Each row has a name. Each piece below is followed by the name of the row it came from, unless a question asks for something else. Each question is about the rows just above it. Some pieces are copies with a little noise. Places in a row count from 0.

|  24.2 |  34.7 | -15.8 |   0.6 | -12.5 |   2.4 | -11.3 |  41.1 |  20.1 |  23.5 | -12.3 |   9.1 | -24.7 |   4.3 |  28.5 |  23.8 | -11.6 |  10.1 |   6.7 |  -2.2 |  15.6 |  -2.4 | : sugug
|   7.2 | -87.8 |   7.7 | -22.5 | -15.1 |  13.0 |   9.1 | -53.6 | -19.6 |  51.3 |  48.3 |   7.3 | -27.2 |   8.2 |   1.5 |   2.0 |   3.0 |  10.6 |  17.4 |  24.0 |  10.5 |   2.9 | : nuse
| -15.7 |  -9.8 |  20.3 |  -3.8 |  -3.3 | -16.9 |  17.1 |   7.2 |   5.3 |   3.5 |   8.5 |  -5.6 | -17.3 | -14.3 |  -7.0 |  -8.3 |   9.5 | -14.6 | -12.2 |   4.0 | -10.6 |  -2.3 | : tid
asked: |   7.3 | -88.1 |   7.7 | -22.5 | -15.0 |  13.1 |   9.3 | -53.5 | -19.6 |  51.4 |  48.4 |   7.1 | -27.4 |   8.1 |   1.6 |   1.8 |   3.1 |  10.6 |  17.3 |  23.9 |  10.4 |   2.9 |	nuse
asked: | -15.7 |  -9.8 |  20.3 |  -3.7 |  -3.3 | -16.9 |  17.1 |   7.1 |   5.3 |   3.6 |   8.5 |  -5.6 | -17.3 | -14.4 |  -7.1 |  -8.3 |   9.6 | -14.7 | -12.3 |   4.1 | -10.6 |  -2.3 |	tid
Table of tags by key:
| 23.8 | -> J_6
| 9.1 | -> J_511
| 23.7 | -> J_35
| 2.0 | -> J_364
| 23.9 | -> J_641
| 9.0 | -> J_94
| 2.1 | -> J_676
Look up the entry of sugug at place 15 in the table:	J_6
Which row holds | -15.7 |  -9.8 |  20.3 |  -3.8 |  -3.3 | -16.9 |  17.1 |   7.2 |   5.3 |   3.5 |   8.5 |  -5.6 | -17.3 | -14.3 |  -7.0 |  -8.3 |   9.5 | -14.6 | -12.2 |   4.0 | -10.6 |  -2.3 |?	tid

| -10.6 |  -1.6 |  -4.3 |   9.4 | = Gora
| 6.7 | 3.2 | 5.3 | 3.3 | = namo
| 17.8 | -3.7 | 14.0 |  5.7 | = Ren
| 10.5 | -5.2 |  8.7 |  3.4 | = Mepe
| 16.2 | -5.5 | 13.0 |  4.4 | = dul
|  65.1 | -87.7 |  63.7 |  49.2 | = Zuv
| -21.0 |  24.2 | -15.5 |  -9.8 | = Golit
|  11.5 | -18.0 |  12.5 |  12.6 | = kobem
| -6.5 | -4.2 | -2.4 |  6.5 | = suti
| 5.2 | 5.5 | 4.4 | 2.5 | = dufi
Table of tags by key:
| -2.4 | -> J_451
| 24.2 | -> J_974
| -2.5 | -> J_497
| 24.1 | -> J_667
| -15.4 | -> J_423
| -15.5 | -> J_263
Look up the entry of Golit at place 2 in the table:	J_263
asked: | 5.2 | 5.6 | 4.4 | 2.5 |	dufi
asked: | 6.7 | 3.2 | 5.3 | 3.3 |	namo
asked: | 10.7 | -5.4 |  8.6 |  3.3 |	Mepe

|   6.0 |  60.5 |   7.1 | -14.0 | -> telom
|  40.5 |   5.8 |  27.4 | -14.0 | -> Domur
|  25.7 |  24.7 |  23.2 | -14.0 | -> bup
|  25.9 |  24.5 |  23.2 | -14.0 | -> vige
|  40.5 |   6.3 |  26.8 | -14.0 | -> rizen
|  17.2 |  39.6 |  16.8 | -14.0 | -> boro
|  19.8 |  34.7 |  19.1 | -14.0 | -> gadi
|  20.6 |  33.0 |  20.0 | -14.0 | -> vufe
|  15.3 |  41.1 |  17.1 | -14.0 | -> penap
|  27.7 |  22.1 |  23.8 | -14.0 | -> tos
|   2.6 |  67.4 |   3.6 | -14.0 | -> kulo
|  10.1 |  51.0 |  12.6 | -14.0 | -> vuguk
asked: |   9.9 |  51.1 |  12.4 | -14.0 |	vuguk
asked: |   2.6 |  67.3 |   3.6 | -14.1 |	kulo
key -> tag
| 40.6 | -> J_493
| 19.0 | -> J_885
| 40.5 | -> J_820
| 19.1 | -> J_915
| 19.8 | -> J_729
| 19.9 | -> J_662
The tag of gadi, keyed by place 0:	J_729
asked: |  25.9 |  24.5 |  23.2 | -14.0 |	vige

|   4.0 |  33.6 |  -6.7 | -30.7 |  13.9 |  zag
|  19.2 |  12.9 |   1.7 | -11.3 |  -1.2 |  busul
|  19.2 |  12.9 |   1.7 | -11.3 |  -7.8 |  Migi
|  12.5 |  86.0 | -22.3 | -52.4 |  41.8 |  timud
|  21.2 |  21.7 |  -7.3 | -19.8 |  -1.2 |  nifa
|  21.2 |  21.7 |  -7.3 | -19.8 | -25.7 |  Nuga
|  1.6 |  5.1 | -3.7 | -6.0 | -0.4 |  vin
|  84.2 |  57.2 |  11.9 | -24.2 | -26.0 |  daz
|   8.1 |  53.1 | -17.3 | -30.9 |  23.9 |  ter
Table of tags by key:
| 8.1 | -> J_373
| 8.0 | -> J_737
| -30.9 | -> J_303
| -30.8 | -> J_674
| -11.3 | -> J_976
Look up the entry of ter at place 3 in the table:	J_303
asked: |   3.9 |  33.4 |  -6.8 | -30.8 |  13.8 |	zag
asked: |   8.1 |  53.2 | -17.3 | -30.7 |  23.7 |	ter
asked: |  21.2 |  21.7 |  -7.3 | -19.8 | -25.7 |	Nuga
asked: |  1.6 |  5.1 | -3.7 | -6.1 | -0.4 |	vin

